Below is a small trained network, with its code and all its weights. Each question gives an input and a class and asks what happens when units are switched off, that is, made to give their printed mean instead of their output.

import numpy as np


def w(rows, s, z=0):
    codes = np.array(rows[::2]) - 128.0
    scale = np.full(codes.shape[1], s)
    scale[-1] = z or s
    return codes * scale


def norm(h):
    return h / np.sqrt((h * h).mean(-1, keepdims=True) + 1e-5)


def f(y):
    return np.maximum(y, 0)


def log_softmax(a):
    a = a - a.max(-1, keepdims=True)
    return a - np.log(np.exp(a).sum(-1, keepdims=True))


def net(x, mask):
    res = np.array(x, float).reshape(1, 4) / 4 @ E
    u = 0
    for l in range(3):
        y = f(norm(res) @ A[l][:, :-1].T + A[l][:, -1])
        res = res + np.where(mask[u : u + 5], y, B[l][:, -1]) @ B[l][:, :-1]
        u += 5
    return log_softmax(norm(res)[-1] @ U[:, :-1].T + U[:, -1])


A, B = {}, {}
E = w([
[178,161,187,166,72,177,118,118,117],'x0',
[150,154,187,57,152,122,141,221,97],'x1',
[124,183,42,113,47,148,254,171,105],'x2',
[207,197,123,101,192,87,145,63,55],'x3',
],0.0046)
A[0] = w([
[119,115,216,141,156,97,62,132,141,43],'L0N0',
[99,116,22,89,201,18,120,205,164,14],'L0N1',
[138,149,197,59,133,141,141,187,163,12],'L0N2',
[214,189,254,173,18,110,113,129,145,1],'L0N3',
[138,153,122,119,106,190,157,111,137,43],'L0N4',
],0.0053,0.0046)
B[0] = w([
[119,105,173,159,155,90,99,117,128,251],'L0N0',
[72,98,141,90,163,191,187,102,98,222],'L0N1',
[141,111,81,213,147,90,79,193,77,178],'L0N2',
[84,109,132,101,152,254,190,105,67,214],'L0N3',
[132,138,132,128,118,141,143,119,101,147],'L0N4',
],0.0077,0.0026)
A[1] = w([
[110,116,120,130,54,142,109,208,191,49],'L1N0',
[145,179,82,119,64,106,191,170,128,23],'L1N1',
[162,169,160,80,121,104,144,247,113,49],'L1N2',
[206,202,96,96,137,89,135,101,113,28],'L1N3',
[135,144,60,165,69,120,132,51,174,2],'L1N4',
],0.015,0.0023)
B[1] = w([
[108,157,227,106,113,67,255,60,127,213],'L1N0',
[194,156,135,83,99,97,77,204,218,254],'L1N1',
[121,86,35,248,171,152,40,105,38,240],'L1N2',
[53,110,243,125,90,78,226,97,176,211],'L1N3',
[129,97,60,211,187,150,39,157,21,207],'L1N4',
],0.0089,0.0079)
A[2] = w([
[169,160,75,106,91,117,115,187,177,30],'L2N0',
[73,106,29,22,177,124,160,114,155,3],'L2N1',
[181,171,162,140,49,237,123,108,124,5],'L2N2',
[140,157,48,127,83,143,56,87,144,30],'L2N3',
[167,127,189,107,153,109,5,108,196,64],'L2N4',
],0.014,0.0013)
B[2] = w([
[186,124,118,87,109,105,75,101,184,194],'L2N0',
[123,163,129,82,132,253,129,125,113,178],'L2N1',
[84,132,88,60,174,199,127,131,128,174],'L2N2',
[105,120,160,133,144,97,170,143,114,166],'L2N3',
[180,157,83,105,72,100,136,166,169,254],'L2N4',
],0.012,0.0084)
U = w([
[217,146,95,88,77,70,82,180,212,222],'0',
[114,84,79,234,175,128,60,139,39,188],'1',
[92,143,121,49,158,254,148,119,117,61],'2',
[72,122,239,133,109,63,227,72,144,2],'3',
],0.008,0.00051)

Each question gives the input, the list of numbers given to net, and the class t.
The units are the neurons (one row each of A and B). Each row of codes is followed by its name. A weight is (code - 128) times the scale printed after its matrix; where a second scale follows, it is the last column's (A, B and U).
mask holds one flag per neuron, layer by layer. A switched-off neuron (its flag False) gives its mean, the last column of its row in B, instead of its output. The means were averaged over made-up inputs and are rounded, as every weight is.
A unit's drop is (log p(t) with every unit on - log p(t) with that unit switched off) / (log p(t) with every unit on - log p(t) with every unit switched off).
The circuit of an input: a set's keep is (log p(t) with only the set's units on - log p(t) with every unit switched off) / (log p(t) with every unit on - log p(t) with every unit switched off). Starting from the 12 units with the biggest drops (on a tie, the unit counted first), units are removed one at a time, each time the one whose removal leaves the highest keep (on an exact tie, the one counted first), for as long as the keep stays at least 0.8.
circuit, biggest first: the units of the circuit, biggest drop first
k most important neurons: the k neurons with the biggest drops, biggest first
top k neurons in layer l: the k neurons of layer l with the biggest drops, biggest first
drop of u: that unit's drop, to one decimal
input [-8,-2,-6,-5], class 2: 3 most important neurons -> (L2N1 L1N1 L0N1)
input [-6,-3,3,7], class 3: circuit, biggest first -> (L1N3)
input [7,6,3,5], class 2: 4 most important neurons -> (L0N3 L2N2 L1N4 L0N0)
input [1,-5,6,7], class 3: 2 most important neurons -> (L1N3 L2N4)
input [-1,-7,-1,-8], class 3: 2 most important neurons -> (L1N0 L1N2)
input [8,7,-6,-3], class 2: 3 most important neurons -> (L0N3 L1N1 L1N4)
input [7,6,5,6], class 2: 2 most important neurons -> (L0N3 L2N2)
input [8,3,-3,7], class 2: 3 most important neurons -> (L0N3 L2N2 L1N0)
input [-5,7,0,6], class 1: 2 most important neurons -> (L1N2 L1N0)
input [-1,-6,-2,7], class 3: top 2 neurons in layer 1 -> (L1N3 L1N2)
input [-8,6,7,-7], class 2: 4 most important neurons -> (L0N1 L2N1 L1N0 L2N4)
input [-5,7,-6,-3], class 1: 3 most important neurons -> (L1N1 L0N2 L2N0)
input [4,-6,-6,-8], class 3: 3 most important neurons -> (L1N0 L1N1 L1N2)
input [6,-6,-2,-6], class 1: top 2 neurons in layer 1 -> (L1N4 L1N3)
input [8,0,-1,6], class 2: circuit, biggest first -> (L0N3)
input [0,1,-6,7], class 3: 2 most important neurons -> (L1N3 L1N1)
input [5,-3,2,5], class 2: top 2 neurons in layer 0 -> (L0N3 L0N0)
input [8,2,-3,8], class 2: 3 most important neurons -> (L0N3 L2N2 L1N0)
input [7,-5,1,0], class 2: drop of L0N3 -> 1.5
input [4,3,-2,-6], class 3: circuit, biggest first -> (L1N0)
input [2,-1,2,6], class 3: drop of L1N3 -> 1.4
input [-1,-4,1,-3], class 1: drop of L0N1 -> 0.0
input [8,-8,2,5], class 1: drop of L1N4 -> 2.4
